Below are the code and all the weights of a small trained network. Each question names an input and a target symbol and asks about switching units off, where a switched-off unit gives its printed mean instead of its output.

import numpy as np


def w(rows, s, z=0):
    codes = np.array(rows[::2]) - 128.0
    scale = np.full(codes.shape[1], s)
    scale[-1] = z or s
    return codes * scale


def f(y):
    return np.maximum(y, 0)


def softmax(a):
    e = np.exp(a - a.max(-1, keepdims=True))
    return e / e.sum(-1, keepdims=True)


def log_softmax(a):
    a = a - a.max(-1, keepdims=True)
    return a - np.log(np.exp(a).sum(-1, keepdims=True))


def net(x, mask):
    ids = ['ΓΦαβδεζλμπσ'.index(c) for c in x.split()]
    T = len(ids)
    res = E[ids] + P[:T]
    u = 0
    for l in range(3):
        r = res
        for j in range(3):
            rows = slice(2 * j, 2 * j + 2)
            q, k, v = (r @ M[l][rows].T for M in (Q, K, V))
            z = softmax(np.where(np.tri(T) > 0, q @ k.T / 2**0.5, -1e9)) @ v
            o = O[l][rows]
            res = res + np.where(mask[u + j], z, o[:, -1]) @ o[:, :-1]
        u += 3
        y = f(res @ A[l][:, :-1].T + A[l][:, -1])
        res = res + np.where(mask[u : u + 4], y, B[l][:, -1]) @ B[l][:, :-1]
        u += 4
    return log_softmax(res[-1] @ U[:, :-1].T + U[:, -1])


Q, K, V, O, A, B = {}, {}, {}, {}, {}, {}
E = w([
[105,177,141,136,170,122,60],'Γ',
[139,126,104,19,234,194,173],'Φ',
[176,177,106,115,174,146,223],'α',
[107,144,105,77,83,82,94],'β',
[164,236,125,84,182,245,118],'δ',
[29,62,72,131,130,143,2],'ε',
[100,194,95,171,174,148,113],'ζ',
[139,22,198,253,141,69,180],'λ',
[36,143,76,125,139,173,116],'μ',
[174,180,95,213,234,47,161],'π',
[59,70,46,105,145,95,205],'σ',
],0.009)
P = w([
[151,46,162,143,72,223,89],'0',
[45,159,102,181,207,171,96],'1',
[54,173,95,147,222,163,109],'2',
[33,179,104,125,254,119,136],'3',
[196,187,87,153,238,76,78],'4',
[162,179,91,155,161,125,74],'5',
[145,178,92,166,140,129,81],'6',
[116,184,88,194,149,135,82],'7',
[103,151,69,176,191,125,116],'8',
[123,151,67,200,200,99,157],'9',
[127,155,95,187,150,157,140],'10',
],0.0059)
Q[0] = w([
[212,83,50,45,95,177,145],'0.h1',
[220,91,85,84,166,86,171],'0.h1',
[70,149,208,220,104,148,135],'0.h2',
[66,146,19,166,253,158,104],'0.h2',
[27,132,74,144,188,183,194],'0.h3',
[49,100,76,140,73,129,78],'0.h3',
],0.007)
K[0] = w([
[100,212,100,66,215,225,20],'0.h1',
[183,191,141,64,255,135,137],'0.h1',
[141,132,115,100,122,37,206],'0.h2',
[239,77,200,35,54,186,137],'0.h2',
[245,77,178,148,35,89,121],'0.h3',
[211,141,126,171,223,121,220],'0.h3',
],0.0072)
V[0] = w([
[153,82,110,154,43,107,152],'0.h1',
[132,223,114,78,145,132,139],'0.h1',
[1,119,71,214,126,112,98],'0.h2',
[74,54,102,204,147,56,182],'0.h2',
[181,174,54,118,204,145,201],'0.h3',
[193,116,203,213,107,55,184],'0.h3',
],0.0074)
O[0] = w([
[209,120,113,3,135,124,210,3],'0.h1',
[5,184,87,152,111,81,70,148],'0.h1',
[216,111,67,212,210,250,36,236],'0.h2',
[217,100,74,74,241,199,134,106],'0.h2',
[74,170,147,153,247,137,252,216],'0.h3',
[226,228,177,47,183,68,94,13],'0.h3',
],0.0053,0.0031)
A[0] = w([
[39,135,90,143,95,119,113,254],'0.n1',
[105,134,146,138,70,184,188,99],'0.n2',
[118,151,129,144,96,215,193,169],'0.n3',
[139,2,185,202,164,89,142,185],'0.n4',
],0.0069,0.0017)
B[0] = w([
[140,211,114,196,188,149,125,255],'0.n1',
[87,146,93,117,203,75,208,142],'0.n2',
[97,85,86,117,217,80,157,177],'0.n3',
[125,118,172,68,120,255,128,168],'0.n4',
],0.0076,0.0064)
Q[1] = w([
[201,62,182,79,96,155,108],'1.h1',
[90,163,91,173,223,188,124],'1.h1',
[164,67,144,52,23,30,92],'1.h2',
[79,176,83,202,213,251,60],'1.h2',
[93,123,63,222,209,186,98],'1.h3',
[210,105,139,2,132,98,206],'1.h3',
],0.0078)
K[1] = w([
[55,152,80,182,121,109,124],'1.h1',
[103,87,205,112,61,151,189],'1.h1',
[106,121,33,168,97,59,120],'1.h2',
[152,105,210,70,120,217,193],'1.h2',
[103,106,164,141,123,189,167],'1.h3',
[94,193,1,145,104,52,92],'1.h3',
],0.009)
V[1] = w([
[68,108,114,99,141,146,202],'1.h1',
[16,69,89,95,77,148,159],'1.h1',
[112,34,142,11,110,120,117],'1.h2',
[191,159,87,71,196,60,254],'1.h2',
[67,87,26,144,144,169,101],'1.h3',
[173,9,146,92,114,238,101],'1.h3',
],0.0079)
O[1] = w([
[119,137,142,156,125,58,196,158],'1.h1',
[184,186,134,202,122,37,157,128],'1.h1',
[180,141,196,159,53,135,244,106],'1.h2',
[33,92,50,171,73,143,189,82],'1.h2',
[196,170,94,173,181,119,152,215],'1.h3',
[254,79,168,113,144,76,201,254],'1.h3',
],0.0086,0.0095)
A[1] = w([
[94,175,60,180,185,150,73,253],'1.n1',
[145,120,119,113,142,38,171,231],'1.n2',
[185,86,254,123,118,167,132,125],'1.n3',
[139,92,111,112,153,180,9,236],'1.n4',
],0.0077,0.0013)
B[1] = w([
[87,175,48,86,140,100,129,249],'1.n1',
[115,89,135,151,171,85,82,181],'1.n2',
[115,181,97,64,90,42,184,199],'1.n3',
[41,193,133,136,156,147,253,171],'1.n4',
],0.0061,0.019)
Q[2] = w([
[127,112,51,132,205,141,127],'2.h1',
[105,111,91,133,182,27,197],'2.h1',
[69,195,40,125,127,147,138],'2.h2',
[154,199,66,64,204,95,161],'2.h2',
[116,45,141,101,25,255,84],'2.h3',
[117,227,171,239,101,156,41],'2.h3',
],0.0061)
K[2] = w([
[128,107,166,40,39,100,108],'2.h1',
[123,68,215,162,124,176,189],'2.h1',
[174,188,112,127,88,72,163],'2.h2',
[196,1,172,177,93,97,138],'2.h2',
[85,206,9,182,134,50,106],'2.h3',
[75,198,153,111,43,15,198],'2.h3',
],0.0064)
V[2] = w([
[43,115,29,120,107,196,79],'2.h1',
[142,176,121,114,71,35,109],'2.h1',
[86,254,104,128,143,100,141],'2.h2',
[184,150,158,78,62,34,83],'2.h2',
[90,122,185,45,9,108,205],'2.h3',
[114,190,225,70,204,192,78],'2.h3',
],0.0066)
O[2] = w([
[49,89,65,98,83,119,101,6],'2.h1',
[170,134,211,163,116,45,72,150],'2.h1',
[65,98,253,87,120,83,154,223],'2.h2',
[200,179,195,188,49,112,62,123],'2.h2',
[70,26,194,236,126,227,50,71],'2.h3',
[115,161,202,8,207,229,157,112],'2.h3',
],0.0065,0.012)
A[2] = w([
[141,88,90,104,211,81,182,249],'2.n1',
[196,95,181,254,172,103,96,25],'2.n2',
[15,62,50,118,107,162,80,114],'2.n3',
[196,94,185,102,117,121,44,58],'2.n4',
],0.0064,0.0013)
B[2] = w([
[121,173,151,150,83,159,40,240],'2.n1',
[87,72,96,14,36,164,140,254],'2.n2',
[254,16,176,148,162,101,104,223],'2.n3',
[66,163,143,171,113,188,164,181],'2.n4',
],0.0075,0.025)
U = w([
[100,137,190,172,179,148,129,173],'Γ',
[66,155,133,177,115,111,188,121],'Φ',
[132,100,153,192,147,112,101,148],'α',
[100,146,113,153,76,177,2,253],'β',
[95,112,135,99,122,96,92,69],'δ',
[128,122,140,105,125,121,135,34],'ε',
[64,162,60,82,116,174,176,134],'ζ',
[111,130,106,155,135,174,166,131],'λ',
[178,147,89,142,150,106,118,106],'μ',
[141,93,96,102,158,162,115,126],'π',
[108,122,35,112,76,129,156,49],'σ',
],0.0055,0.0052)

Each question gives the input, a string of symbols that net reads in full, and the target symbol t.
The units are the heads (2 rows each of Q, K, V and O) and the neurons (one row each of A and B). Each row of codes is followed by its name. A weight is (code - 128) times the scale printed after its matrix; where a second scale follows, it is the last column's (O, A, B and U).
mask holds one flag per unit, layer by layer, with each layer's heads first. A switched-off unit (its flag False) gives its mean, the last column of its rows in O or B, instead of its output. The means were averaged over made-up inputs and are rounded, as every weight is.
A unit's drop is (log p(t) with every unit on - log p(t) with that unit switched off) / (log p(t) with every unit on - log p(t) with every unit switched off).
The circuit of an input: a set's keep is (log p(t) with only the set's units on - log p(t) with every unit switched off) / (log p(t) with every unit on - log p(t) with every unit switched off). Starting from the 12 units with the biggest drops (on a tie, the unit counted first), units are removed one at a time, each time the one whose removal leaves the highest keep (on an exact tie, the one counted first), for as long as the keep stays at least 0.8.
circuit, biggest first: the units of the circuit, biggest drop first
most important unit: the unit with the biggest drop
top k neurons: the k neurons with the biggest drops, biggest first
top k neurons in layer l: the k neurons of layer l with the biggest drops, biggest first
which heads matter: for each layer, one digit per head in row order, 1 if its drop is at least 0.15 and else 0, layers parted by /
input σ π α ε Φ δ ζ, target σ: most important unit : 2.n2
input ε μ ζ α ζ μ μ, target ε: which heads matter : 101 / 011 / 100
input α σ α Γ ζ μ σ σ, target α: which heads matter : 010 / 011 / 001
input β β α σ ζ δ ε π μ Γ, target β: circuit, biggest first : 0.h3, 2.h2, 1.h2, 1.h3
input Γ σ π Φ μ σ ζ, target Γ: which heads matter : 101 / 010 / 001
input Γ ζ ζ ζ μ β, target Γ: top 3 neurons : 2.n2, 1.n4, 1.n3
input σ β ζ σ, target σ: top 2 neurons : 2.n2, 0.n1
input μ μ Φ, target μ: which heads matter : 101 / 101 / 001
input ε ζ α, target ε: top 3 neurons : 2.n2, 1.n3, 0.n4
input μ σ ζ δ σ μ ζ α, target μ: top 2 neurons in layer 2 : 2.n2, 2.n4
input Γ ε ζ α δ ε Γ, target Γ: which heads matter : 001 / 010 / 001
input Γ σ σ α μ β, target Γ: which heads matter : 101 / 010 / 001
input α σ Γ β Γ ζ α μ β, target α: top 2 neurons in layer 2 : 2.n3, 2.n2
input π α Γ μ Γ ε δ Γ Γ ζ, target π: most important unit : 2.n3
input α σ π μ ζ Γ Γ, target α: top 2 neurons in layer 2 : 2.n3, 2.n2
input π μ δ α μ, target π: which heads matter : 001 / 111 / 110
input δ μ μ Γ μ Γ β ε π α, target δ: top 2 neurons in layer 0 : 0.n2, 0.n1
input σ π ε ζ ζ μ π α μ α, target σ: top 2 neurons : 2.n2, 0.n1
input σ α σ ε μ α, target σ: top 3 neurons : 2.n2, 0.n1, 2.n3
input δ ζ α ζ ζ μ, target δ: most important unit : 0.h2
input π Γ α μ μ δ μ π μ ζ, target π: top 2 neurons : 2.n3, 1.n3
input β α ζ δ ζ μ, target β: which heads matter : 101 / 010 / 011
input β Φ ζ, target β: top 2 neurons in layer 2 : 2.n2, 2.n3
input ε ζ Γ ζ β, target ε: top 3 neurons : 2.n2, 1.n3, 0.n4
input δ ε Φ ζ, target δ: top 2 neurons : 2.n3, 0.n1
input Φ μ ζ ζ α δ, target Φ: top 2 neurons : 0.n2, 2.n3
input Φ μ σ, target Φ: most important unit : 1.h1
input δ Γ π μ ζ δ Γ μ π, target δ: top 2 neurons in layer 0 : 0.n2, 0.n1
